Rows, each with the group of its hidden value:
[ -50   89  -38 -549  315 -202 -113  -63   49   72  -36 -338  151  -10
    0  329  218  241  229   68  -20 -124  140 -185  175  245   60  284
 -262 -373  127  177  114  242   17   11]
<3>
[  92  172   80  -57  -71   53  108   75  112  -35 -201  -70   78   18
  -78  -80   74 -136   67    6   77 -199   19 -113  -62   87  174  -45
 -141 -229 -221  245  -77  -45 -221   47]
<11>
[ 104 -177  144  304 -155  211  191  -44   53  220  117  307 -235    8
  -24 -396 -546  219   53  238  150  301   65  325   53  106  -26 -147
  239  741  -64 -356  217  163  288 -208]
<14>
[ 150   43  -25 -226   72 -119   45   18  101  173   54 -220   54   34
  -84  104  107   94   82   41   13 -145   55  -39   95  105  148    7
  -87 -248  -75   97  -57  -37 -127  136]
<17>
[ -49  -41 -135 -119  159   20  -87   19 -153   61   75   25 -230   98
   42  171 -117  171  -29   52   10  -55   35  -22  109  -55 -100    5
  -57 -131  190  100  129  259  -92    9]
<18>
[ -14   34  -13  -45   57   89   16   -3    6  -19 -117   -8  -55   51
  -23   21  -67  -74   12    9  106  -95   72  -84   50   48    8   73
  -45  -80  -17  135   39  227  -77  -98]
<11>
[  13  101  -64 -469  162  -70    8  -15   45  -44 -281 -245  201   19
 -173  195  304 -186  102   54  153 -413  127 -254  172  114  173  307
 -237 -521  120  443  -72  427 -198 -135]
<11>
[  31  109   48  102  -18   73  -26   11   76  -66 -136  -87   23   42
   65   48    1 -216    1 -183   64 -105   31 -155 -131   85   56   16
  -14 -129 -288   40  -88 -153 -146   85]
<6>
[  71  146   48 -175    5   20  127   53  121   26 -171 -113   70   11
 -152  -58   89  -34   87   96  101 -187   47  -97   57  109  169   30
 -164 -240  -99  283  -25  127 -164  -35]
<14>
[  65  204    8  174    1   51  107   94  184  103   54 -184 -135   77
  -69  -22  -45   23  -72  -99    1   34  -29  -77  -43   27   46 -190
  -50 -219 -370  133  -75 -293 -240  195]
<17>
[  83  124   53  335 -156  131   36  174  -58   44  133  192 -318   88
  160 -141 -284  211  -50  -31 -122  119 -132  102 -236  -96  -37 -478
  -11   66 -292  -53   65 -460 -232  343]
<18>
[  25 -141   84  535 -121  289   69  -77   56   63   36  233 -249   63
   86 -242 -509 -151 -110  -89  187  258   71  135  -66   48 -119  -62
  334  609 -249 -373   74   33  180 -181]
<6>
[-107  -86 -137  -58  131  124 -101   11 -251  -34   -9  189 -290  108
   81  118 -218   88  -59   72   59  -68   49  -11   95 -111 -163   23
  -25  -22  286  114  184  442  -74 -116]
<14>
[-190   50 -214 -192  331   61  -68  -52  -30  -29 -105 -201 -161  119
 -114  290   30 -105 -124  -43  160 -143  134 -251  270  -21 -133  301
 -105 -404  200  375   60  605 -138 -248]
<14>
[ -12 -128 -119 -241  200  -81 -156  -35 -180  122  161    0 -160   72
  129  255 -107  290   63   74  -46  -19   72   30  123   20  -95   53
  -34  -39  258  -67  173  223   28   58]
<17>
[ 204 -137  -11  -35  -88   20  116   29  -25  215   97  103 -105   51
  -87 -119 -163  109   27  180   88  -89   34  174   97   -7  110 -116
   82  142   61  -58   15  111  -35   13]
<17>
[  15   19   -8 -125   94    2   29   -3   32  123   34  -60  -85   34
  -42   27  -90  188   74  109   47    8   61    9  108   95   17   24
  -63  -21   22   51  110  164    2  -29]
<3>
[  48   23   43  131  -63  146  128   47   31   86   -5  118 -184   48
  -58 -182 -242   89   -3  118   96   49   14   83   27   19   15 -131
   16  151  -82   30   93  103  -39  -61]
<3>
[  25  174   47   -3   49   22   78   53  153   79   -5 -151  -60   29
  -46  -18  -28  124   54    6    6   33   16  -66    0  116   55  -76
 -115 -144 -231  124   33 -112 -113   89]
<3>
[  47  -23   77  598 -160  330  264   24  170  186  106  204 -384   81
 -125 -419 -557   26 -168   71  194  336    6  211   26  -14  -81 -249
  266  539 -308 -178   94   26   76 -177]
<3>
[  67 -181   31  -17  -29   56  -97  -77 -121   13  -57  150   -7   21
  132   32 -159  -87   84   -7  110  -98   87   38  -40   83   21  110
  116  245   66 -219   52  155  106  -61]
<6>
[  86   -6   59  -63  -27   -5  -87  -30   -5  -27 -121  -38  106    9
   96   84   41 -152  105 -105   61 -181   52  -92 -112  129  113   91
   -3  -42 -134  -72  -58  -85  -44   84]
<6>
[  70   44   58  -97   -5   12  -16  -15   44  -26 -153  -73  106   11
   27   46   53 -150   94  -59   84 -178   69 -110  -50  131  118   94
  -51 -107 -125   49  -52   12  -78   18]
<6>
[  17    7   17 -164   76   14   31   -7   13   75  -31  -17  -39   17
  -32    2  -77  143  107  129   66  -34   77    2   94  111   37   55
  -79    1   54   63  117  227   18  -72]
<14>
[   9   78  -27  -16   36   89  107   44   59   68  -59  -39 -129   60
 -135  -50  -80   23  -25   85  113  -67   36  -38  103   16   35  -16
  -70 -117  -38  210   34  199 -127  -79]
<3>
[ -46   80  -25   45   74  114    8   -1   33  -47 -122  -50  -82   68
   -7   49  -66 -144  -47  -78  107  -73   67 -139   20   33  -26   68
  -32 -136  -99  152    6  164 -122  -80]
<11>
[  51  109  -95 -473  184 -130   50   23   86  108 -111 -318  108   33
 -237  189  283   31   86  122   99 -329   87 -180  238   91  178  196
 -244 -543  118  424  -53  319 -210  -30]
<18>
[-120 -103 -124  -97  169   88 -146  -16 -254  -30   16  167 -261   96
  143  167 -218  137  -18   57   27  -25   69  -11   86  -66 -181   60
  -25   17  293   40  219  418   -8  -99]
<14>
[  26  100   45 -191   75  -22    0   -7   76   -9 -135 -136  101    6
    0   73   77  -25  123   -3   52 -133   80 -129   11  158   99  104
 -132 -185  -94  137    7   76  -76    3]
<11>
[   3  -48 -168  -72  125   26  -56   35 -131   76   75   -3 -229  123
   -6  173  -78   48 -102    7   37 -129   29  -37  117 -110  -65  -19
  -16 -211  148  143   32  224 -185   36]
<17>
[  85  -89   95  485 -160  273  244   -2  136  226  138  230 -334   55
 -100 -410 -555  120  -84  142  174  329   25  268   51   32  -55 -219
  263  620 -214 -258  135   60  158 -174]
<3>

Next part:
[ -50 -415 -254  -58  200  -47  222  280   29 -222 -185  -71    8  123
 -107 -105  410 -298 -435  121 -105  287  -77 -225 -258  345  271  392
   22 -138  -63 -342  190  406  107  231]
mamat
[ 160  718 -614 -149 -311  192  313  299 -117  321 -469 -109  133   -8
  157  -42  -39  277  -25 -434  194  290  411  297  378  135   32 -329
  486 -333 -797  220  109 -180  141 -357]
rafu
[-257  -43  232 -235  -76  119   69 -252  150  101 -159 -385  147 -189
  382  156 -212  234  113 -237  184  142  233  437  316  192 -177 -318
  115 -374 -135   78  207  122  159 -356]
suz
[ 344  609  311   -1 -468 -210  -42 -441  -42  465   34   78  -50   96
  287   39 -308  384  310 -412   84    4  365  688  272 -109 -111 -466
  -40  -89 -507  543 -173 -449   14 -177]
rafu
[ 146 -432 -267  -19  119 -112  194  283 -127 -247 -127  119  104  161
  -93  -45  457 -274 -423  121 -107  182  -82 -217 -257  340  136  425
   97  -37  -24 -382  197  305   88  414]
Vis
[ -99    1   85 -123  -80  147 -226 -420 -336 -105  181  524  199 -120
   80 -362 -153  -34  168  176 -149  -45  -73 -257   26 -273 -272  357
    4  -91  575  -64  212 -290   41  108]
pobu
[ 286  -56 -230   33  -17   32    9  315  -78 -155 -386   68  500 -140
    8  203  -55  213   94 -279  361  -53   90   23  497  371 -477 -193
  624  -22 -376   15  295   36  -11   75]
pobu
[-336  708 -680 -318 -239  418  159 -125 -392  221 -219  141 -139  -35
   72 -550   81  -50 -154   67 -314  362  258 -256 -112 -279  292  315
   35 -427   58  -30  136 -254  160 -330]
rafu
[ 251 -253  189 -134 -211  -82   44 -149 -201  -35  -96  -23  458 -115
  420  442  -12  286   74 -264  202 -138  211  482  315  313 -528 -256
  374 -113 -116  -80  259   19  126  169]
pobu
[-539  -10 -343 -132  228  282  -11  -58   16 -215 -173  -21  -18 -166
 -234 -490   74 -229 -111  170 -175  223 -139 -550  -61   13  212  478
   34 -278  288 -204  233  155   35 -212]
mamat
[ 273  -56 -239   21  -15   44   18  312  -81 -157 -385   70  502 -145
   10  192  -56  203   88 -283  360  -42   78   21  493  370 -468 -186
  625  -30 -363    5  305   37  -11   66]
pobu
[ 128  313 -567 -208 -226   70  344  195 -329  190 -223   96 -155  251
   99 -233  381 -145 -455   42 -250  426  269  -15 -309   36  386  258
  -24 -254 -266 -138   68   -7  190   92]
rafu
[ 524 -331  247   53 -191 -361    8  -61 -162  -66 -142  -48  379   42
  234  586  140  261  -12 -301  175 -219  179  489  205  484 -466 -267
  297  106 -339  -16  123   97   -4  409]
pobu
[-634  194 -437 -252   98  358   31 -186 -113  -71 -269 -183 -123 -174
 -107 -431  115 -150 -182  163 -292  273   46 -451 -137  -19  276  410
  -52 -393  270 -176  215  137   73 -327]
suz
[ 281   98  301  241   90 -273  -82  164  471  106 -122   55  -97  163
 -212 -204 -303   15  175 -222  306  245  -42  104  253  181   98 -256
  -56   67 -586  456 -107   -8 -122  -98]
katek
[ 393 -357  303   96 -108 -374   11  -74   12  -84 -143 -188  303   14
  148  540  116  223   11 -323  192 -198  128  478  220  544 -347 -271
  247   72 -390    3   93  175  -35  300]
Vis
[-295  793 -700 -375 -417  347  185 -359 -601  303 -214   34 -162  -25
  178 -350  227   63 -221   18 -474  232  406  -67 -223 -261  274  295
   -6 -428   66  -67   86 -299  173 -253]
rafu
[ 109  302 -274  122   -8 -160   29  133   81   67 -415 -205 -167  113
 -307  -85  149   -5 -140 -166  -37  177  124 -105   -4  318  248  -20
   18   -9 -562  197  -68  114 -143  -47]
katek
[ 157 -197  346   85   -5 -333   14  -93  288   38 -240 -455   11   38
   47  377   14  182   -7 -314  174   17  156  445  161  507  -52 -353
   10  -25 -532  187  -13  283  -57    5]
suz
[-487  -88   81 -302  -61  200   10 -488  -98  -26  -60 -290  101 -250
  286   15   -9   95    8  -23 -132   40  145  133   50   73  -92   86
   10 -391  303 -166  246  114  154 -246]
mamat
[-214  287  497  -38 -169 -117 -288 -778   46  200  108  -70 -207  -61
   67 -176 -296  153  285  -64 -173  -31  128  189   19 -154    2  -77
 -376 -117  139  357 -109 -220  -91 -232]
katek
[-251  -43  384   65  -40 -267 -331 -852  -92  -76   88 -147 -185  -73
 -180  -23   95   24   89   44 -413 -272  -33  -60 -236   69   49  266
 -377   49  338   64  -94    6 -196   95]
mamat
[-321  -22 -331 -170  -39  132  -41 -347 -414 -192 -132    7   77 -147
  -59 -129  316  -88 -188  148 -387  -67   23 -344 -214   83    6  498
   51 -167  409 -332  221   57    9  102]
Vis
[-247  -43  308 -178 -156  -87  -41 -608  -52   98 -104 -448  -36 -118
  266  265   25  211    6 -146 -146  -49  255  397   -8  208  -71 -135
 -152 -236   21   40   56  127   42 -132]
suz
[ 393  105  371  239  -26 -396  -77   37  368  156 -122  -41 -116  211
 -134   -2 -197   96  129 -282  236  145   59  290  187  260   64 -332
 -100  110 -657  460 -161   -8 -139    7]
katek
[-502  486 -107 -341 -182  398  -32 -465 -174  210   -7   74  -91 -167
  237 -498 -263   51  123   76 -185  281  190  -67   54 -358   77  137
 -115 -458  319   93  157 -269  163 -475]
katek
[-550   82 -169 -182    3  110  -75 -541 -207  -78 -185 -326 -177 -147
  -95 -140  251  -63 -173  127 -449   16   91 -254 -277   80  213  382
 -208 -250  333 -172  106  163  -18 -138]
suz
[ 198 -145   41  314  214 -283 -236   45  104 -263  -21  371   -3  116
 -530 -341   50 -220   37   73  -45  -31 -313 -486  -53  152   59  366
  -25  257  -28   78  -14    4 -248  312]
Vis
[-167  330   42  -63  -96   -7 -125 -420 -110  150   82  223 -334  121
 -106 -526  -41 -155  -26  174 -340  226   34 -211 -278 -260  318  326
 -421 -122  207  155  -76 -197  -22  -70]
katek
[ -27 -357 -129   30  325   34  165  499  359 -221 -182   32  118   52
 -165 -274   33 -249 -165    0  242  376 -195 -232  117  292  152  167
  184 -146 -245 -122  223  325   89   -4]
mamat

Next part:
[ -82 -371  -53  -66  122 -224  158   -4  176 -212 -170   15  159    0
  303   40  148   13   84   20   14  175  102   81  303  -15  -97  219
   -2  -91 -181  -31 -124  -15 -370 -288]
gibeg
[  37  211   -7 -121   68  104 -148   49 -115 -201  -11  103  -23 -145
 -163   87 -104   89    1  100  262 -149 -114    0   36   29    9   88
   -2  -86  283    1 -149  164  198  179]
nive
[ 108 -265   -3 -154  227  172  331 -296   93 -132 -221  114   55 -177
   85    3  210  106   19   18  319   -2   65   66  107 -191  -71  161
 -113 -348  -11   55 -259  108 -200  214]
nive
[  50 -335  -44    3  270  -59  356  -99  208 -133  -47   56  223   37
  151  147  234   50   47   46  -94  130  232  -54 -157 -185   68 -109
 -104   21  -54 -128  117    1 -490  -20]
Fured
[  50  -27 -127  -81  349   30  132  -99   38 -282   33  311   71 -113
   -7  197  157  138   75  107  141   82  151 -117 -110 -269  163  -61
   62   25   82  -24  -10  210 -372  -36]
Rabon
[-242  -20  -99  -11   90 -213  -41  -93   43 -333   14   62  160  -17
   86  184  106   41   19  100 -100   83  166 -112   73 -216  -32  -49
   67   38   58  104  224  149 -542 -393]
Fured
[ 122 -195   -7  179   65   42  253   55  137   79  -43 -185  182    5
    1   39   68    4  -36   52 -113  -34  149   27 -211   18   63 -118
 -208   88   65 -212  158 -100 -186  127]
Fured
[ 267   36   11   38  154  334  184  -51  -38   16  -32   60    8 -175
 -228   48    6  100  -31   74  250 -174   14   15 -241  -55  126  -61
 -175  -78  274 -135  -91   94  135  502]
nive
[  69  -97  -67 -268  306  -16  105  -80   73 -281 -122  208   63 -108
  156   83  136  128   90   50  258   31  -24  -12  123  -84  -15  210
   43 -201   -3    5 -258  101 -121    3]
pur
[ 218  339 -191  175  248  136  -24  266  -10  120   99  -24  -29 -172
 -231    9  -59  150  -68  242  129  -77   63  -39 -367   48  316 -154
    7  315  147 -274   21   54   58   20]
nive
[-156  320 -148   53  167 -112 -195   41  -70 -326  219  161  107  -36
 -164  288   -1   95    0  191 -116   -3  152 -240 -254 -230  177 -274
  121  275  281    8  372  237 -403 -280]
Fured
[ 213  300 -122  276  121  303   48   71  -79  138   80  -51  -25 -231
 -358   17  -48  117 -111  193  141 -177  108  -41 -393  -73  264 -221
 -109  195  286 -171  128  111    9  230]
Rabon
[  54  175   38   21 -124  221  -81   -7 -113   27 -138 -172  -49 -218
 -207  -92 -138   41 -107   89  306 -251 -131  129  110  123 -105  153
 -141 -199  259   22 -179   72  310  270]
nive
[-241 -278  -41 -156   37 -440  -86  119  137 -396  -90   21  219  121
  370  145   53  -30  129    5 -142  172   26    8  386   67 -162  242
   87  -21 -111   12   -1  -28 -353 -489]
meki
[-124  134    2 -171  -42    9 -182  -58  -93 -231 -143    7  -30 -174
  -41   -3  -77   61  -30   90  308 -116 -132   76  314   31 -174  253
   17 -250  165  154 -231  159  106  -26]
nive
[ -63  108    2   37   11   65 -138 -112 -177 -443  146  258  127  -66
 -173  336  -33   26   78   -8  -40 -150   63 -202  -85 -242   55 -130
  -15   -2  470  106  312  249 -243  134]
Pivon
[  88 -522  212  -48 -179   71  250  -67   86  -56 -293 -183  158    0
  158  -42   -2  -94   38 -143  108 -104  -83  236  340  195 -284  313
 -311 -388   73  -55 -235 -137  162  417]
gibeg
[ 112 -489  216   50 -231   58  219   17   77  -13 -235 -262  207   47
  127  -16  -46 -123   33 -154  -24 -151  -74  203  230  248 -246  234
 -347 -285  137 -117  -85 -197  179  431]
Pivon
[ 145 -316   34   34  200  111  337 -174   88 -204    9  153  228   12
   21  241  181   30   81  -47  -83  -20  187 -106 -242 -235   88 -156
 -183  -50  190  -97  203   48 -366  311]
meki
[ 201  250    3   35   53  362    2  -76 -149  -25  -26   14  -39 -247
 -306   28  -75  108  -72   83  300 -298  -70  -10 -180  -41   65  -17
 -144 -134  390  -19  -54  142  237  464]
pur
[ 164  139 -195  -54  441  130  138 -105   25 -201   42  276   38 -193
  -50  145  182  203   41  137  197   -2  130 -161 -257 -279  237  -81
   68   35  107  -47    7  192 -321    0]
pur
[ 118   80 -109  254  133   89   43   78  -35 -110  150   81  126  -70
 -161  198   13   56   20   82 -112  -71  175 -147 -322 -141  242 -234
  -63  251  276 -152  327   90 -276   59]
Pivon
[-226 -220   94 -229  -43 -211  -54  -96   30 -426 -102   58  184   65
  173  183   26  -32   82  -34   -9   12  -30    0  314  -30 -240  176
  -27 -229  121  127  -13   78 -194  -90]
Fured
[  56  -51  -81  264   18  -61   83  189   98   73   14 -229  171   -1
   -1   32   -3   -3  -44   97 -187  -26  143    3 -178   77  102 -113
 -122  229   60 -222  241 -109 -205 -108]
meki
[-168  240 -130   99    7 -254 -258  281    3 -148  110 -119  117   20
  -31  118 -106   26  -33  187 -168    8   54  -77  -54   89   71  -87
   82  306  119 -103  241   27 -183 -417]
Fured
[ 238   56 -191  -28  475  151  238  -78   77 -118   21  237   53 -181
  -21  113  207  201   39  130  183   14  150 -132 -305 -243  265  -85
   22   51   54 -120  -15  133 -305   60]
pur
[ 190 -301  137  208 -221   88  153  200   64  154 -156 -358  163   18
   14  -70 -121 -104  -20  -72  -66 -177  -57  199   51  335 -104  131
 -335  -64  149 -251  -14 -242  266  382]
Pivon
[ -49 -271   78   50  -46   68  248 -230   82  -76 -148 -141  167  -46
   19   41  113  -18  -50    1    7  -54  125   53   37 -117 -150  -10
 -220 -208  105   43   92   23 -277  146]
Fured
[  -6   19 -106   88  205  -47   40  -16   10 -285  147  179  180   -9
  -41  284   91   64   62   73 -152    9  196 -203 -256 -239  177 -222
    8  186  216  -61  342  136 -453  -88]
meki
[ -36  318 -261   37  329  -64 -118   90  -21 -211  135  218    0 -159
 -106  153   52  172    5  249   96   79  149 -160 -173 -206  265 -131
  192  269   85  -49   94  236 -364 -365]
Rabon
[ 104 -316  -76 -152  261  -30  308  -84  216  -42 -277  -35   86 -117
  285 -102  212   97   32   48  237   96   44  130  208    1  -80  289
  -53 -242 -241  -61 -336  -54 -193  -81]
pur

Part 4:
[  82 -212 -270  -63  283  141   85 -186 -359   18 -245  139  -92   28
 -213 -164  338  188   93 -163    6  166   60  278  -71 -294  -28 -310
  251   83  171 -211 -209   71   24 -229]
bubeb
[ -77  109  259   15  -46  -68 -225  -16  -84  -39  -42  -71  -33   46
   47   93 -148  176  -15  159  114 -100  168  -63  221   79 -157  215
  165 -167  291 -199 -161  -83   41  174]
bubeb
[  74  204  -61  148  215   27  -83  -62 -176   21 -114   37 -148  -34
   51  -45  118  206   41   29 -136    8  -13   82  -51  110  -72 -128
   89   60  100   61  -72 -144   75  -30]
minef
[ -34  157 -205   46  309  -27   74  -20 -138  -33 -171   10  -59  -31
   41 -108  160  167   99  -31 -146  102 -205   33 -257  -91   91 -275
  -31  101 -118  140   -9   17   57  -74]
Tigi
[ 134  361  -37  297  182  105 -198  -95 -223   42  -42   50 -240 -110
   71  -26  -51  229 -104  115 -102  -81  115   -7   61  254  -96 -168
  116 -134  177   87  -41 -171  142   17]
bubeb
[  14   35  325  158 -414 -198 -219   26  129  230  -69  -18  -72 -236
  202  197 -282   78   79   74  106   93   94    2  102  135 -207  435
  -64  168  153 -246 -257 -154  267  -14]
nibo
[-148  280   -8   49  158 -103  -13   61  -33  -96 -117  -89  -21  -12
  141   -7  -75  176   38   88  -54   -8 -136 -129 -141   33   57  -85
  -62  -65  -77  125    0   17   62  108]
Tigi
[ 105  141  -39  126  180 -124 -108  -23    3  160    5   49  -81 -165
  107    5   80   24   88  100 -228  115 -337    1 -234  -84   93  -90
 -179  241 -162  173    6  -99  152 -119]
pap
[-170  186   68  125  -66 -114  -40   77  -27  -67 -289 -150  -70  -46
  176  -36  -74  282  124  -56   54   47  128  -22  -34  144 -102   20
   37   45   38 -111 -100  -82  130   75]
Tigi
[  55 -423  -94 -293   35   26  297 -141 -177  142 -346  214  100  130
 -153    2  392  169  393 -277  129  288   78  493  -33 -196 -283  269
  276  478  372 -398 -507   16  -65 -266]
Tigi
[-127  242 -370  134  397   64   62  -26 -282 -193 -242  -65 -153  -65
   -4 -242  106  248  -68  -67 -118   61 -102  -73 -290 -169  229 -658
   12 -193 -217  158  116  140   96  -49]
minef
[  85 -201  -71 -120  278   52  -70 -165 -263   42  -74  107  -27   72
 -206  -71  259   94   65   15   -1   81  -34  169   34 -318   -8 -133
  205   38  201 -194 -166   31  -14 -117]
bubeb
[-152   -2  -19   73  -39 -134  -25   48  -38  -17 -283 -126  -54 -106
   87  -96    1  191  131  -95   48  161   -1   -4 -135 -138   34 -132
  -36  100 -105 -161  -66   27  170  -51]
pap
[-212  204  359  -14    9 -280 -266  134  134  -88   -2 -241   68   67
  187   91 -164  121   90  251    0  -99 -122 -243   64   25    6  233
  -80  -53  -10  -24   33 -100   35  287]
Tigi
[  19   14  119  179 -319 -130 -158  -22   34  212  -80   23 -126 -313
  123  117 -268   52  -21   26   96  152   32  -28  -24  -40  -57  140
 -100   66   22 -197 -195  -10  313 -120]
nibo
[ -77  -18   70 -287  292 -110   20  -41  -53  -44   73   56  158  168
  -65  105   87    5   87  196  -29  -14 -309  -34  -52 -261   51  138
   25  -12   94   37 -124  107 -127   86]
minef
[  31   14 -158 -117  207   26  223  -79 -144   51 -170  168   24   39
   -9   26  184  142  179  -72  -43  137 -128  206 -160  -33  -99   46
   85  212  141   15 -260   29  -21 -127]
Tigi
[ 115  109 -126  174   43  -67  -71  -72  -43  200   11  117 -139 -306
   73   34  -76  -11  -50   62 -130  164 -270  -21 -248 -150  128 -164
 -194  102 -172  115  -50   31  258 -203]
nibo
[ 165 -539  -57 -247  210  -52   96 -151 -146  228 -273  151   66  126
 -199 -107  629   98  476 -225  -62  321 -107  516  -81 -375 -158  118
  193  678  208 -366 -331 -125  -48 -332]
Tigi
[-117  -84  214  108 -150 -259 -261   72   82   73 -186 -209  -46 -127
  118  -51  -23  123  170    8   25  137  -21  -48  -23 -179   27   31
  -93  189 -114 -255  -18 -106  213   -8]
pap
[-171  153  258   41 -149 -190 -104  101   76  -25 -180 -153   16    4
  199   82 -149  210  149   55   91    5   81  -61   65  157 -152  288
   13   63  119 -151 -147 -111   90  159]
Tigi
[  43  274  -18  168  112   96 -117  -86 -219  -12  -67   53 -163  -54
   37   20 -103  218 -105   96   11  -74  143  -15   85  176 -110  -72
  159 -206  232    1 -127  -66   94   49]
bubeb
[-168  -66   35 -210   58   18   32  -71 -198 -133 -104   23   67  115
 -112   56  -91  144  -43   59  230  -13  104  -23  110 -205  -51   59
  218 -281  272 -244 -247  208  -42   95]
bubeb
[-156  141  290  -38   69 -275 -225  104  121  -28   12 -182   76   45
  154   73  -75   73  124  226  -48  -40 -216 -182   -6  -63   40  190
 -115   43  -56    6   26  -87   35  200]
Tigi
[ -60  661 -118  315  267   84 -162   -7 -202 -161   46  -35 -223 -134
  159   -6 -308  214 -318  251 -118 -197  -36 -310  -71  254  110 -371
  -22 -509  -40  359  132   23  140  186]
bubeb
[ -88   19  502  -99  -81 -253 -312   60  112   28   27 -139   89  137
  111  176  -66  105  171  244   54 -104   11  -55  254   64 -200  527
   79   84  272 -220 -153 -212  -25  249]
minef
[   0 -162  230 -118 -241 -157   -6  -26   64  191  -99   79   73  -54
   63  191  -68   48  203   10  137  146   -8  142   55  -48 -210  486
   28  267  235 -282 -368  -41   93  -65]
pap
[-258  -16   81 -202   21 -148   75   54  -13 -125 -170  -92  131   95
   31   45  -76  138  116   30  154   54  -61  -72  -42 -178    6  119
   32  -60   52 -152 -162  159  -16  114]
Tigi
